Below is a small trained network, with its code and all its weights. Each question gives an input and a class and asks what happens when units are switched off, that is, made to give their printed mean instead of their output.

import numpy as np


def w(rows, s, z=0):
    codes = np.array(rows[::2]) - 128.0
    scale = np.full(codes.shape[1], s)
    scale[-1] = z or s
    return codes * scale


def f(y):
    return y / 2 * (1 + np.tanh(0.7978845608 * (y + 0.044715 * y**3)))


def log_softmax(a):
    a = a - a.max(-1, keepdims=True)
    return a - np.log(np.exp(a).sum(-1, keepdims=True))


def net(x, mask):
    res = np.array(x, float).reshape(1, 4) / 4 @ E
    y = f(res @ A[0][:, :-1].T + A[0][:, -1])
    res = res + np.where(mask, y, B[0][:, -1]) @ B[0][:, :-1]
    return log_softmax(res[-1] @ U[:, :-1].T + U[:, -1])


A, B = {}, {}
E = w([
[151,93,207,51,80,193,195,222,99,45,163,156],'x0',
[182,245,215,29,119,108,109,131,143,181,112,32],'x1',
[84,212,200,178,224,69,99,121,113,73,254,192],'x2',
[204,132,70,86,209,131,223,122,170,210,201,164],'x3',
],0.0086)
A[0] = w([
[180,97,184,135,91,132,174,185,82,93,162,133,39],'neuron 1',
[99,183,179,142,170,63,89,143,127,103,209,179,107],'neuron 2',
[176,102,101,96,183,146,252,136,151,161,168,144,77],'neuron 3',
[170,170,187,58,128,115,90,125,131,190,149,38,137],'neuron 4',
[98,172,197,126,71,126,23,146,93,65,72,53,135],'neuron 5',
[139,110,199,106,55,144,154,166,142,62,137,156,85],'neuron 6',
[156,100,155,59,107,152,200,215,119,99,180,157,194],'neuron 7',
[114,94,104,122,70,150,141,131,147,129,48,79,74],'neuron 8',
[114,148,63,233,168,47,62,10,189,216,83,67,77],'neuron 9',
[74,164,176,152,174,91,92,105,98,57,166,166,85],'neuron 10',
[86,70,99,190,107,130,144,167,81,102,147,156,106],'neuron 11',
[177,101,63,106,43,160,131,141,140,151,89,83,102],'neuron 12',
[104,70,56,89,106,169,151,125,124,160,48,64,78],'neuron 13',
[106,40,58,167,164,112,166,114,85,63,162,184,167],'neuron 14',
[18,102,129,175,83,128,72,145,45,43,64,137,83],'neuron 15',
[107,69,25,179,127,162,124,169,122,170,151,211,62],'neuron 16',
[195,180,187,79,112,89,114,141,113,161,125,84,15],'neuron 17',
[206,170,67,120,191,121,254,115,180,203,193,177,135],'neuron 18',
[103,78,54,155,133,157,126,140,129,95,138,154,3],'neuron 19',
],0.0069,0.0047)
B[0] = w([
[69,108,62,95,91,15,98,206,119,129,216,169,162],'neuron 1',
[255,84,99,109,173,191,81,155,119,142,139,227,214],'neuron 2',
[39,73,223,50,190,118,116,53,102,193,41,127,195],'neuron 3',
[165,137,137,200,104,72,205,173,202,50,105,72,201],'neuron 4',
[112,102,228,131,153,97,125,79,99,216,73,80,233],'neuron 5',
[50,99,95,138,121,74,95,161,85,137,191,125,178],'neuron 6',
[71,87,79,177,71,82,99,154,52,106,197,78,214],'neuron 7',
[174,89,131,46,157,194,72,146,154,126,129,214,178],'neuron 8',
[48,64,63,155,54,55,75,191,93,111,216,94,245],'neuron 9',
[200,81,106,69,198,188,65,124,128,118,159,202,202],'neuron 10',
[147,147,147,198,83,102,143,111,207,111,91,110,174],'neuron 11',
[192,90,124,89,159,172,71,187,116,120,165,176,194],'neuron 12',
[196,131,117,57,190,166,57,180,101,92,159,181,197],'neuron 13',
[188,138,150,190,110,87,203,163,183,132,95,81,207],'neuron 14',
[87,107,209,105,172,95,156,59,105,211,49,113,219],'neuron 15',
[147,181,168,183,92,107,155,145,208,119,119,98,182],'neuron 16',
[147,195,176,161,67,48,149,158,254,49,105,123,165],'neuron 17',
[99,36,190,69,160,110,113,71,101,193,62,96,238],'neuron 18',
[151,176,187,133,145,24,151,140,216,56,122,180,150],'neuron 19',
],0.0074,0.012)
U = w([
[64,99,193,96,153,104,127,66,107,174,63,113,102],'0',
[243,111,97,93,156,165,78,166,126,104,151,206,110],'1',
[8,110,49,140,90,72,106,182,100,106,205,104,102],'2',
[182,158,155,166,105,80,202,153,210,76,100,95,109],'3',
[137,114,98,165,120,157,166,104,75,140,120,66,252],'4',
[93,199,83,110,116,158,160,96,120,120,130,158,105],'5',
[92,166,120,111,128,141,156,99,134,86,125,155,111],'6',
],0.011,0.018)

Each question gives the input, the list of numbers given to net, and the class t.
The units are the neurons (one row each of A and B). Each row of codes is followed by its name. A weight is (code - 128) times the scale printed after its matrix; where a second scale follows, it is the last column's (A, B and U).
mask holds one flag per neuron, in row order. A switched-off neuron (its flag False) gives its mean, the last column of its row in B, instead of its output. The means were averaged over made-up inputs and are rounded, as every weight is.
A unit's drop is (log p(t) with every unit on - log p(t) with that unit switched off) / (log p(t) with every unit on - log p(t) with every unit switched off).
The circuit of an input: a set's keep is (log p(t) with only the set's units on - log p(t) with every unit switched off) / (log p(t) with every unit on - log p(t) with every unit switched off). Starting from the 12 units with the biggest drops (on a tie, the unit counted first), units are removed one at a time, each time the one whose removal leaves the highest keep (on an exact tie, the one counted first), for as long as the keep stays at least 0.8.
units of the circuit, in order: the units of the circuit, biggest drop first
unit that matters most: the unit with the biggest drop
k most important neurons: the k neurons with the biggest drops, biggest first
drop when u is switched off: that unit's drop, to one decimal
input [-4,-2,7,4], class 1: unit that matters most	neuron 2
input [-3,4,2,-1], class 3: units of the circuit, in order	neuron 4; neuron 18
input [3,4,8,8], class 0: 2 most important neurons	neuron 18; neuron 3
input [-7,6,-8,-1], class 1: 3 most important neurons	neuron 13; neuron 8; neuron 12
input [5,8,-6,5], class 3: 2 most important neurons	neuron 4; neuron 17
input [4,8,6,8], class 0: 3 most important neurons	neuron 18; neuron 3; neuron 14
input [5,6,0,5], class 3: 3 most important neurons	neuron 4; neuron 17; neuron 9
input [2,-3,2,0], class 4: 4 most important neurons	neuron 9; neuron 4; neuron 17; neuron 13
input [8,-6,-2,-8], class 0: 2 most important neurons	neuron 15; neuron 9
input [3,6,-4,-2], class 3: 2 most important neurons	neuron 4; neuron 17
input [-5,7,8,0], class 1: 2 most important neurons	neuron 2; neuron 10
input [7,4,-7,1], class 1: 2 most important neurons	neuron 12; neuron 9
input [2,1,-5,6], class 0: 3 most important neurons	neuron 3; neuron 18; neuron 2
input [6,-3,-4,6], class 0: units of the circuit, in order	neuron 3
input [6,6,-5,-1], class 2: 2 most important neurons	neuron 7; neuron 6
input [5,3,-1,4], class 2: 3 most important neurons	neuron 7; neuron 5; neuron 15
input [1,-1,6,-4], class 1: 2 most important neurons	neuron 2; neuron 10
input [-8,-7,-2,-5], class 2: 2 most important neurons	neuron 9; neuron 4
input [4,-7,5,8], class 0: drop when neuron 18 is switched off	1.1
input [4,-8,-1,-6], class 3: unit that matters most	neuron 14
input [-8,-2,0,4], class 2: drop when neuron 9 is switched off	1.5
input [6,2,-7,0], class 1: drop when neuron 9 is switched off	0.3
input [6,3,4,0], class 2: drop when neuron 7 is switched off	0.2
